Below are the code and all the weights of a small trained network. Each question names an input and a class and asks about switching units off, where a switched-off unit gives its printed mean instead of its output.

import numpy as np


def w(rows, s, z=0):
    codes = np.array(rows[::2]) - 128.0
    scale = np.full(codes.shape[1], s)
    scale[-1] = z or s
    return codes * scale


def f(y):
    return y / 2 * (1 + np.tanh(0.7978845608 * (y + 0.044715 * y**3)))


def log_softmax(a):
    a = a - a.max(-1, keepdims=True)
    return a - np.log(np.exp(a).sum(-1, keepdims=True))


def net(x, mask):
    res = np.array(x, float).reshape(1, 8) / 4 @ E
    y = f(res @ A[0][:, :-1].T + A[0][:, -1])
    res = res + np.where(mask, y, B[0][:, -1]) @ B[0][:, :-1]
    return log_softmax(res[-1] @ U[:, :-1].T + U[:, -1])


A, B = {}, {}
E = w([
[157,111,162,116,157,102,114],'x0',
[67,130,84,170,178,121,149],'x1',
[137,74,146,106,43,104,168],'x2',
[65,142,184,97,128,141,159],'x3',
[127,116,101,156,105,146,95],'x4',
[128,3,148,67,114,165,137],'x5',
[120,134,188,178,131,98,169],'x6',
[121,139,138,179,130,167,178],'x7',
],0.013)
A[0] = w([
[61,127,98,56,218,153,132,155],'n0',
[132,138,139,149,151,119,127,18],'n1',
[100,175,120,158,129,214,201,131],'n2',
[141,174,129,135,153,120,109,20],'n3',
[205,104,157,149,128,168,73,77],'n4',
[178,168,146,58,81,117,140,156],'n5',
[114,136,88,102,103,147,86,73],'n6',
[159,152,133,81,82,117,151,116],'n7',
[140,130,159,112,110,124,128,53],'n8',
[83,140,62,96,65,155,80,89],'n9',
[127,104,169,134,139,131,133,2],'n10',
[108,134,152,144,133,157,106,18],'n11',
[103,253,140,138,179,95,72,125],'n12',
[137,160,72,157,124,95,142,95],'n13',
[90,93,185,131,97,125,162,92],'n14',
[151,176,52,158,125,84,151,173],'n15',
],0.025,0.0052)
B[0] = w([
[144,78,127,118,252,138,102,197],'n0',
[118,130,137,115,127,131,107,142],'n1',
[127,150,188,228,104,127,161,195],'n2',
[99,129,157,149,112,122,140,165],'n3',
[101,56,144,178,133,131,83,179],'n4',
[119,127,205,97,116,145,83,191],'n5',
[145,114,93,137,106,118,105,155],'n6',
[113,126,157,95,145,131,98,170],'n7',
[176,159,112,117,155,122,140,149],'n8',
[134,156,102,109,119,131,38,171],'n9',
[143,107,86,119,117,129,145,144],'n10',
[104,129,120,127,135,118,154,136],'n11',
[98,241,190,134,115,138,138,251],'n12',
[137,142,106,154,153,110,152,174],'n13',
[115,139,151,81,111,121,179,182],'n14',
[126,132,93,193,139,139,158,198],'n15',
],0.033,0.032)
U = w([
[53,173,175,221,132,123,139,223],'0',
[88,116,99,142,30,105,34,40],'1',
[118,142,31,254,146,105,103,74],'2',
[110,54,144,134,143,134,50,253],'3',
[99,83,135,160,150,79,240,39],'4',
[88,107,163,122,39,66,237,52],'5',
[96,116,174,43,115,107,122,76],'6',
],0.0079,0.0048)

Each question gives the input, the list of numbers given to net, and the class t.
The units are the neurons (one row each of A and B). Each row of codes is followed by its name. A weight is (code - 128) times the scale printed after its matrix; where a second scale follows, it is the last column's (A, B and U).
mask holds one flag per neuron, in row order. A switched-off neuron (its flag False) gives its mean, the last column of its row in B, instead of its output. The means were averaged over made-up inputs and are rounded, as every weight is.
A unit's drop is (log p(t) with every unit on - log p(t) with that unit switched off) / (log p(t) with every unit on - log p(t) with every unit switched off).
unit that matters most: the unit with the biggest drop
top k neurons: the k neurons with the biggest drops, biggest first
drop of u: that unit's drop, to one decimal
input [2,-4,6,-6,7,-8,-5,3], class 2: unit that matters most => n15
input [0,5,0,3,-1,-1,-7,-1], class 2: top 2 neurons => n5, n7
input [6,-6,4,-4,-1,0,7,3], class 6: top 3 neurons => n14, n0, n15
input [3,0,0,-5,0,1,-6,7], class 2: top 2 neurons => n12, n5
input [3,6,7,4,-7,8,-1,6], class 4: top 2 neurons => n0, n12
input [7,-3,7,1,4,-3,7,4], class 6: top 2 neurons => n2, n15
input [2,-6,2,-5,7,-3,-5,-5], class 1: top 3 neurons => n0, n9, n6
input [5,-3,0,0,5,2,8,0], class 5: top 2 neurons => n0, n14
input [-1,-8,3,-5,0,5,7,4], class 6: top 2 neurons => n14, n0
input [-3,-3,7,5,5,-6,0,-7], class 1: top 2 neurons => n9, n0
input [1,-5,0,1,-8,4,1,8], class 5: drop of n0 => 0.1
input [1,0,5,-7,-2,0,-3,3], class 3: drop of n12 => 0.8
input [-1,-2,5,-4,-8,5,8,-3], class 6: drop of n4 => 0.0
input [-1,-3,3,-7,-2,-1,3,-5], class 3: drop of n2 => 0.1
input [5,8,-1,2,5,-1,-6,-5], class 2: unit that matters most => n5
